Here is a tiny trained network, its code and every weight. The questions are about switching its units off for an input and a class, where a switched-off unit gives its printed mean instead of its output.

import numpy as np


def w(rows, s, z=0):
    codes = np.array(rows[::2]) - 128.0
    scale = np.full(codes.shape[1], s)
    scale[-1] = z or s
    return codes * scale


def f(y):
    return np.maximum(y, 0)


def log_softmax(a):
    a = a - a.max(-1, keepdims=True)
    return a - np.log(np.exp(a).sum(-1, keepdims=True))


def net(x, mask):
    res = np.array(x, float).reshape(1, 4) / 4 @ E
    y = f(res @ A[0][:, :-1].T + A[0][:, -1])
    res = res + np.where(mask, y, B[0][:, -1]) @ B[0][:, :-1]
    return log_softmax(res[-1] @ U[:, :-1].T + U[:, -1])


A, B = {}, {}
E = w([
[183,130,190,152,93,111,130,68],'x0',
[60,122,145,71,129,138,136,108],'x1',
[251,179,100,93,121,100,169,106],'x2',
[126,101,63,101,106,125,147,68],'x3',
],0.014)
A[0] = w([
[87,102,109,174,114,130,118,134,8],'N0',
[113,163,103,108,143,133,117,217,163],'N1',
[171,117,163,189,115,123,123,162,196],'N2',
[167,144,189,157,140,132,117,144,73],'N3',
[186,146,147,167,133,137,125,184,138],'N4',
[42,130,89,92,145,132,132,166,144],'N5',
[102,112,79,192,140,133,121,169,152],'N6',
[75,106,132,148,115,117,138,88,87],'N7',
[204,127,158,166,125,122,135,103,196],'N8',
[172,115,141,150,109,127,119,80,39],'N9',
[64,84,107,212,128,131,117,143,110],'N10',
[248,150,154,144,124,132,124,92,159],'N11',
[137,94,122,172,108,130,124,96,9],'N12',
[152,176,195,69,131,123,142,102,181],'N13',
[157,101,125,126,142,106,149,114,6],'N14',
[74,98,156,115,108,133,127,35,255],'N15',
],0.017,0.0023)
B[0] = w([
[98,104,163,121,108,142,85,127,175],'N0',
[169,91,120,66,111,86,255,106,195],'N1',
[117,190,149,149,209,102,87,135,190],'N2',
[140,221,143,145,177,118,77,137,184],'N3',
[128,114,155,176,167,85,163,163,190],'N4',
[111,138,62,74,125,165,82,65,233],'N5',
[128,81,185,90,81,116,176,150,187],'N6',
[124,73,114,125,155,150,134,97,177],'N7',
[92,187,57,135,131,142,143,145,216],'N8',
[137,124,91,76,111,123,186,133,183],'N9',
[129,58,142,120,105,130,15,178,219],'N10',
[90,153,47,102,80,57,187,172,254],'N11',
[138,131,99,103,120,154,159,101,155],'N12',
[161,127,233,139,63,199,140,110,200],'N13',
[93,93,112,139,111,147,150,140,153],'N14',
[174,82,162,98,247,107,125,80,211],'N15',
],0.021,0.018)
U = w([
[99,163,2,102,69,149,163,98,183],'0',
[137,167,192,141,88,184,113,101,97],'1',
[103,156,140,212,153,150,58,127,1],'2',
[109,155,72,141,198,157,77,67,89],'3',
[130,53,165,120,145,172,62,84,194],'4',
[120,189,169,183,137,68,130,187,42],'5',
[172,134,149,124,155,93,181,115,138],'6',
],0.011,0.0025)

Each question gives the input, the list of numbers given to net, and the class t.
The units are the neurons (one row each of A and B). Each row of codes is followed by its name. A weight is (code - 128) times the scale printed after its matrix; where a second scale follows, it is the last column's (A, B and U).
mask holds one flag per neuron, in row order. A switched-off neuron (its flag False) gives its mean, the last column of its row in B, instead of its output. The means were averaged over made-up inputs and are rounded, as every weight is.
A unit's drop is (log p(t) with every unit on - log p(t) with that unit switched off) / (log p(t) with every unit on - log p(t) with every unit switched off).
The circuit of an input: a set's keep is (log p(t) with only the set's units on - log p(t) with every unit switched off) / (log p(t) with every unit on - log p(t) with every unit switched off). Starting from the 12 units with the biggest drops (on a tie, the unit counted first), units are removed one at a time, each time the one whose removal leaves the highest keep (on an exact tie, the one counted first), for as long as the keep stays at least 0.8.
circuit, biggest first: the units of the circuit, biggest drop first
unit that matters most: the unit with the biggest drop
top k neurons: the k neurons with the biggest drops, biggest first
drop of u: that unit's drop, to one decimal
input [-3,2,-1,-7], class 6: unit that matters most : N1
input [2,-4,-1,0], class 5: circuit, biggest first : (N5; N1)
input [5,-2,-8,-7], class 2: top 3 neurons : (N3; N2; N1)
input [-6,5,6,-6], class 6: top 3 neurons : (N11; N1; N8)
input [1,8,7,-1], class 1: top 3 neurons : (N13; N5; N1)
input [8,1,-3,0], class 3: top 2 neurons : (N1; N6)
input [7,3,-2,7], class 6: top 4 neurons : (N10; N15; N5; N9)
input [-7,-6,0,1], class 6: top 4 neurons : (N1; N11; N8; N6)
input [6,8,1,-4], class 1: top 2 neurons : (N13; N10)
input [6,-3,-3,1], class 3: top 4 neurons : (N2; N1; N15; N6)
input [1,-7,-7,-5], class 5: top 2 neurons : (N2; N5)
input [-4,1,6,-4], class 6: top 3 neurons : (N5; N1; N4)
input [8,5,-1,8], class 6: top 4 neurons : (N15; N10; N5; N9)
input [-3,-8,-6,-4], class 4: circuit, biggest first : (N10)
input [-6,1,4,-4], class 6: top 3 neurons : (N11; N8; N1)
input [-1,4,-2,1], class 4: drop of N11 : 0.1
input [1,2,1,7], class 3: drop of N1 : 0.7
input [1,-7,-5,1], class 4: drop of N11 : 0.5
